Questions about the table below. Rows and columns are numbered from 1.
1) What is the entry in the bottom-left corner?
2) What is the entry in row 1 and column 3?
3) What is the entry at row 1, column 2?
4) What is the entry at row 3, column 1?
5) What is the entry at row 2, column 1?
6) What is the entry in row 1 and column 1?
7) What is the entry at row 3, column 2?
[[6 4 4 7 2 8 1]
 [5 4 2 7 3 8 4]
 [4 4 7 4 4 6 6]
 [5 5 8 4 5 7 4]]
1) 5
2) 4
3) 4
4) 4
5) 5
6) 6
7) 4

Questions about the row below.
1) What is the entry just left of 15.4?
2) What is the entry just left of -64.0?
[ -3.6  30.6  -8.9 -64.0 -61.6  15.4]
1) -61.6
2) -8.9

Questions about the grid below. Indices start at 1.
1) Report the maximum.
2) Report the entry directly below 6.9.
3) Report the entry just right of -13.3.
4) Report the bottom-right entry.
5) Report the entry in row 3 and column 3.
6) Report the entry in the bottom-left corner.
7) Report the entry at row 1, column 1.
8) Report the entry at row 3, column 1.
[[-37.5  11.1 -40.9  -0.9 -27.4  13.3  26.8   3.7   9.3]
 [-45.4   7.2 -21.1 -11.7 -10.0  19.6  11.1 -12.6  -1.6]
 [-50.6   6.9 -34.6 -15.2 -23.1  13.8  16.6 -11.7  21.5]
 [-50.0   9.7 -32.8 -13.3 -33.6  21.0  15.6   1.4  10.6]]
1) 26.8
2) 9.7
3) -33.6
4) 10.6
5) -34.6
6) -50.0
7) -37.5
8) -50.6

A =
[[-11.0   8.1   5.5  15.4 -31.5 -33.5 -10.1 -15.6 -25.9  10.4 -17.4]
 [-21.2  -5.8  12.8  27.9  16.3  33.3   9.3  -5.1  -6.1 -41.9 -15.9]
 [ -5.9  54.3  54.7 -15.5  -8.5  23.5  -4.4  -9.8  -2.3   1.2  32.4]
 [  9.8 -25.6 -24.6 -17.0 -17.9  24.6  11.5 -29.2   0.6  -0.8  12.4]
 [-32.1  21.3  11.3  -9.7 -29.6 -12.9  -5.3  21.7  55.0 -33.4   7.8]
 [-29.8  12.1  -9.1  -8.8  20.5   5.2 -25.6  -9.9 -25.1   7.7   9.0]
 [ 46.0  13.2  20.0  19.5   3.7  12.0 -18.7  18.8  -5.9  -5.1 -24.4]
 [  0.6  32.0  -6.1  -0.7 -19.4  -8.5  47.0  40.1   6.2   1.7  17.7]
 [ -8.4  -4.2  19.4   9.1  28.7  -2.4 -14.0 -22.9  30.1  19.7 -22.2]
 [ 33.3 -17.6 -15.1 -11.9  -2.8 -16.0  14.5 -13.7 -26.4 -33.0  12.5]
 [-17.3 -41.5  -7.2   2.7  11.6  20.5  -5.8  26.5  21.0  12.8  27.4]
 [-21.1  12.3 -12.5 -11.2  24.4   8.4   4.5  30.7 -38.1 -23.3 -32.5]
 [  3.8 -19.7 -22.6   5.7 -39.9  21.5 -11.0  -4.0  36.3   9.7  -9.8]]
The entry directly above 5.7 -> -11.2
The entry directly below -8.4: 33.3
The entry just left of -8.8: -9.1
Give the fourth entry in reading order.
A: 15.4
Give the entry directly above -22.9.
A: 40.1
The last entry in the row that holds the largest entry is 7.8
The bottom entry of the column that holds the smallest entry -> 9.7
The entry just left of -25.1: -9.9
The smallest entry in the last column is -32.5
Give the entry in the bottom-left corner.
A: 3.8
The last entry, reading row by row: -9.8
The largest entry in the last row: 36.3
The entry in the top-left corner: -11.0
Give the entry in the top-right corner.
A: -17.4
Give the entry just right of 3.8.
A: -19.7
The largest entry in the first column is 46.0
Give the entry just right of the centre entry.
A: -18.7
The 4th entry from the end, reading row by row is -4.0
Give the entry directly below the smallest entry.
A: 1.2
Give the median of all entries.
A: -2.4
The second entry on the diagonal from the top-right corner: -41.9
The entry directly below the centre entry is -8.5
Give the entry just left of the largest entry.
A: 21.7
Give the entry just left of -39.9.
A: 5.7
Give the entry directly above the centre entry.
A: 5.2
The entry just left of the centre entry -> 3.7
The largest entry in the last column -> 32.4
The top entry of the column that holds the largest entry -> -25.9
The entry just right of 19.4: 9.1
Give the first entry in the row that holds the smallest entry.
A: -21.2

 0.01   0.00   0.02   0.00   0.01  -0.03   0.00   0.01   0.02   0.01
-0.01   0.03  -0.08   0.01  -0.02   0.19   0.01  -0.01  -0.08  -0.01
-0.02   0.01   0.10   0.01  -0.03  -0.23  -0.01   0.02   0.11   0.07
 0.05  -0.03  -0.01  -0.01   0.07   0.07   0.01   0.01  -0.02  -0.05
 0.01   0.00   0.02   0.00   0.01  -0.03   0.00   0.01   0.02   0.01
-0.03   0.01   0.10   0.02  -0.04  -0.23  -0.01   0.02   0.11   0.08
Find the first entry in reading order.
0.01
The last entry, reading row by row is 0.08
The top-right entry: 0.01
Find the smallest entry in the first column.
-0.03
Find the last entry in the row that holds the largest entry.
-0.01
The fifth entry, reading row by row: 0.01
The 2nd entry on the diagonal from the top-right corner is -0.08
The bottom entry of the column that holds the largest entry -> -0.23
Find the third entry on the diagonal from the top-right corner.
0.02
The entry directly above -0.05: 0.07
Find the entry directly above the largest entry.
-0.03
Find the entry directly below 0.19.
-0.23
The largest entry in the last row -> 0.11
The smallest entry in the last column is -0.05
The largest entry in the first column is 0.05
The 4th-last entry, reading row by row is -0.01
Find the second entry, reading row by row.
0.00

B =
[[-1.078  0.286  0.100  0.912  0.643  0.336  0.011  0.241 -0.347 -0.345
  -1.009  0.576 -0.136  0.366]
 [ 0.569  0.533  0.235  0.704  0.271 -0.879  0.361 -0.337 -0.353 -0.091
  -0.618  0.183  0.849 -0.719]
 [-0.083  0.002 -0.602  0.470 -0.140 -1.007  0.219 -0.305  0.227 -0.189
   0.336 -0.581  1.127 -0.425]
 [-1.362  0.103 -1.012  0.634  0.060  0.139  0.235 -0.525  0.353  0.387
   0.406 -1.085  0.081  0.691]
 [ 0.031  0.579  0.548  0.317  0.607 -0.981  0.334  0.344  0.936 -0.909
   0.672 -0.764 -0.006 -1.944]
 [ 0.353 -0.948 -0.738 -0.435 -0.308  0.520  0.435 -1.015  0.627 -1.203
  -0.699  0.112  0.393  0.885]
 [-0.180 -0.734 -0.697  0.117 -0.795 -0.420 -0.032  0.320 -0.311  0.791
   0.175  1.576  0.894  0.559]]
The first entry in reading order -> -1.078
Report the entry just right of -0.347.
A: -0.345
Report the third smallest entry.
A: -1.203
The entry just right of 0.548 is 0.317
The entry just left of -1.007 -> -0.140
The entry just left of -0.981 is 0.607
The fifth entry in reading order is 0.643
Report the entry just left of 0.366.
A: -0.136
The entry just left of the largest entry is 0.175
The second smallest entry: -1.362
The entry just right of the largest entry is 0.894
Report the third largest entry.
A: 0.936

Questions about the table below.
1) Give the last entry, reading row by row.
2) Give the second entry in reading order.
3) Give the third entry on the main diagonal.
4) Give the bottom-left entry.
5) Give the largest entry in the last row.
6) Give the entry directly above 42.
7) Give the second-last entry, reading row by row.
8) Give the third smallest entry.
array([[61, 43, 98, 57, 79],
       [65, 62, 86, 99, 40],
       [73, 77, 50, 96, 42],
       [76, 72, 35, 71, 78],
       [50, 96, 33, 66, 21]])
1) 21
2) 43
3) 50
4) 50
5) 96
6) 40
7) 66
8) 35
